Below is a small trained network, with its code and all its weights. Each question gives an input and a target symbol and asks what happens when units are switched off, that is, made to give their printed mean instead of their output.

import numpy as np


def w(rows, s, z=0):
    codes = np.array(rows[::2]) - 128.0
    scale = np.full(codes.shape[1], s)
    scale[-1] = z or s
    return codes * scale


def f(y):
    return y / 2 * (1 + np.tanh(0.7978845608 * (y + 0.044715 * y**3)))


def softmax(a):
    e = np.exp(a - a.max(-1, keepdims=True))
    return e / e.sum(-1, keepdims=True)


def log_softmax(a):
    a = a - a.max(-1, keepdims=True)
    return a - np.log(np.exp(a).sum(-1, keepdims=True))


def net(x, mask):
    ids = ['ΓΣΨαεζπτφω'.index(c) for c in x.split()]
    T = len(ids)
    res = E[ids] + P[:T]
    u = 0
    for l in range(3):
        r = res
        for j in range(3):
            rows = slice(2 * j, 2 * j + 2)
            q, k, v = (r @ M[l][rows].T for M in (Q, K, V))
            z = softmax(np.where(np.tri(T) > 0, q @ k.T / 2**0.5, -1e9)) @ v
            o = O[l][rows]
            res = res + np.where(mask[u + j], z, o[:, -1]) @ o[:, :-1]
        u += 3
        y = f(res @ A[l][:, :-1].T + A[l][:, -1])
        res = res + np.where(mask[u : u + 4], y, B[l][:, -1]) @ B[l][:, :-1]
        u += 4
    return log_softmax(res[-1] @ U[:, :-1].T + U[:, -1])


Q, K, V, O, A, B = {}, {}, {}, {}, {}, {}
E = w([
[185,137,145],'Γ',
[187,116,151],'Σ',
[183,92,77],'Ψ',
[114,74,115],'α',
[102,125,106],'ε',
[81,100,68],'ζ',
[104,124,108],'π',
[221,167,52],'τ',
[8,173,197],'φ',
[103,130,111],'ω',
],0.018)
P = w([
[167,161,131],'0',
[151,76,67],'1',
[156,74,61],'2',
[161,115,85],'3',
[149,176,113],'4',
[126,191,88],'5',
[93,185,48],'6',
[63,187,1],'7',
],0.0079)
Q[0] = w([
[159,26,205],'0.h0',
[202,146,3],'0.h0',
[124,61,120],'0.h1',
[41,158,140],'0.h1',
[2,67,179],'0.h2',
[20,182,172],'0.h2',
],0.0091)
K[0] = w([
[148,185,199],'0.h0',
[117,254,12],'0.h0',
[66,164,92],'0.h1',
[141,185,196],'0.h1',
[62,56,233],'0.h2',
[54,53,160],'0.h2',
],0.0094)
V[0] = w([
[155,120,86],'0.h0',
[76,229,121],'0.h0',
[178,182,118],'0.h1',
[114,226,47],'0.h1',
[193,28,138],'0.h2',
[254,105,211],'0.h2',
],0.0068)
O[0] = w([
[118,142,168,250],'0.h0',
[200,102,153,53],'0.h0',
[124,116,222,175],'0.h1',
[160,2,184,157],'0.h1',
[57,135,72,235],'0.h2',
[63,236,37,247],'0.h2',
],0.0073,0.0025)
A[0] = w([
[161,157,186,218],'0.n0',
[2,141,66,236],'0.n1',
[205,126,231,253],'0.n2',
[90,139,91,142],'0.n3',
],0.0098,0.0028)
B[0] = w([
[75,86,68,138],'0.n0',
[208,146,254,254],'0.n1',
[80,142,76,147],'0.n2',
[162,142,163,169],'0.n3',
],0.0089,0.0066)
Q[1] = w([
[132,105,22],'1.h0',
[103,74,199],'1.h0',
[217,209,167],'1.h1',
[153,172,216],'1.h1',
[175,98,169],'1.h2',
[114,250,145],'1.h2',
],0.014)
K[1] = w([
[142,151,97],'1.h0',
[55,138,166],'1.h0',
[92,158,100],'1.h1',
[1,135,109],'1.h1',
[73,166,132],'1.h2',
[130,148,162],'1.h2',
],0.018)
V[1] = w([
[185,121,202],'1.h0',
[220,250,81],'1.h0',
[191,145,203],'1.h1',
[108,102,46],'1.h1',
[242,2,217],'1.h2',
[42,131,93],'1.h2',
],0.0059)
O[1] = w([
[182,104,133,188],'1.h0',
[115,97,3,254],'1.h0',
[179,159,133,158],'1.h1',
[89,104,150,122],'1.h1',
[147,15,253,182],'1.h2',
[165,143,111,48],'1.h2',
],0.0063,0.0038)
A[1] = w([
[117,109,2,30],'1.n0',
[229,89,100,27],'1.n1',
[140,139,144,3],'1.n2',
[151,144,145,32],'1.n3',
],0.0099,0.0043)
B[1] = w([
[28,2,222,254],'1.n0',
[131,220,188,188],'1.n1',
[83,134,181,97],'1.n2',
[87,140,159,111],'1.n3',
],0.0081,0.0041)
Q[2] = w([
[158,92,161],'2.h0',
[4,83,15],'2.h0',
[176,82,125],'2.h1',
[72,57,113],'2.h1',
[36,188,220],'2.h2',
[137,101,175],'2.h2',
],0.011)
K[2] = w([
[124,108,148],'2.h0',
[29,106,2],'2.h0',
[81,236,87],'2.h1',
[95,116,156],'2.h1',
[190,47,108],'2.h2',
[124,140,63],'2.h2',
],0.011)
V[2] = w([
[152,154,164],'2.h0',
[148,193,90],'2.h0',
[170,159,181],'2.h1',
[28,202,160],'2.h1',
[228,97,67],'2.h2',
[180,94,2],'2.h2',
],0.0091)
O[2] = w([
[88,122,122,188],'2.h0',
[133,64,133,1],'2.h0',
[124,143,189,147],'2.h1',
[82,203,198,68],'2.h1',
[197,89,109,147],'2.h2',
[194,111,2,102],'2.h2',
],0.0075,0.0033)
A[2] = w([
[108,242,32,138],'2.n0',
[248,166,75,193],'2.n1',
[54,76,81,88],'2.n2',
[180,223,40,2],'2.n3',
],0.011,0.0093)
B[2] = w([
[251,86,202,159],'2.n0',
[94,173,90,254],'2.n1',
[195,107,253,160],'2.n2',
[170,1,155,134],'2.n3',
],0.0098,0.0075)
U = w([
[33,141,166,104],'Γ',
[92,110,96,161],'Σ',
[148,211,147,155],'Ψ',
[171,134,214,1],'α',
[100,112,108,155],'ε',
[89,147,101,173],'ζ',
[126,113,104,113],'π',
[212,117,139,46],'τ',
[96,10,139,146],'φ',
[90,106,129,176],'ω',
],0.013,0.0079)

Each question gives the input, a string of symbols that net reads in full, and the target symbol t.
The units are the heads (2 rows each of Q, K, V and O) and the neurons (one row each of A and B). Each row of codes is followed by its name. A weight is (code - 128) times the scale printed after its matrix; where a second scale follows, it is the last column's (O, A, B and U).
mask holds one flag per unit, layer by layer, with each layer's heads first. A switched-off unit (its flag False) gives its mean, the last column of its rows in O or B, instead of its output. The means were averaged over made-up inputs and are rounded, as every weight is.
A unit's drop is (log p(t) with every unit on - log p(t) with that unit switched off) / (log p(t) with every unit on - log p(t) with every unit switched off).
unit that matters most: the unit with the biggest drop
top k neurons: the k neurons with the biggest drops, biggest first
k most important neurons of layer l: the k neurons of layer l with the biggest drops, biggest first
drop when u is switched off: that unit's drop, to one decimal
input Σ Σ Γ, target τ: top 3 neurons	(2.n0 2.n3 1.n0)
input ζ ζ Γ α α φ Γ, target Γ: most important neuron of layer 1	(1.n1)
input Ψ α Γ, target Ψ: top 2 neurons	(0.n1 1.n0)
input α Σ Γ, target Ψ: top 2 neurons	(0.n1 2.n1)
input Σ Σ ζ τ Ψ Σ, target φ: top 4 neurons	(0.n1 0.n0 1.n1 1.n0)
input Σ Σ ζ φ ε τ Σ Ψ, target φ: top 2 neurons	(1.n0 0.n1)
input Γ Σ Ψ Σ τ Ψ, target φ: top 3 neurons	(0.n1 1.n0 2.n2)
input α Σ ω, target α: top 2 neurons	(0.n1 0.n2)
input ζ π π, target φ: top 2 neurons	(0.n1 2.n1)
input Σ π α Γ Σ Σ Σ, target τ: top 2 neurons	(1.n0 2.n0)
input α φ Ψ, target Γ: top 2 neurons	(0.n2 2.n0)
input Σ τ ζ τ τ Γ, target φ: 2 most important neurons of layer 2	(2.n2 2.n1)
input φ ω τ α, target Γ: 2 most important neurons of layer 0	(0.n1 0.n2)
input τ π τ Σ Σ Σ Σ, target τ: unit that matters most	2.n0
input Σ τ α Γ Σ Σ Γ Γ, target τ: top 4 neurons	(2.n0 1.n0 2.n3 0.n1)
input ε τ Σ Σ, target φ: 3 most important neurons of layer 0	(0.n2 0.n1 0.n0)
input Γ ω Γ Σ α Σ ω, target Ψ: 2 most important neurons of layer 2	(2.n3 2.n1)
input φ τ Σ Ψ φ τ φ ε, target Γ: 3 most important neurons of layer 0	(0.n1 0.n2 0.n3)
input α Ψ Σ, target Ψ: 2 most important neurons of layer 2	(2.n1 2.n3)
input Σ α ω, target Ψ: unit that matters most	0.n1
input ζ Σ τ, target φ: drop when 0.n1 is switched off	1.8
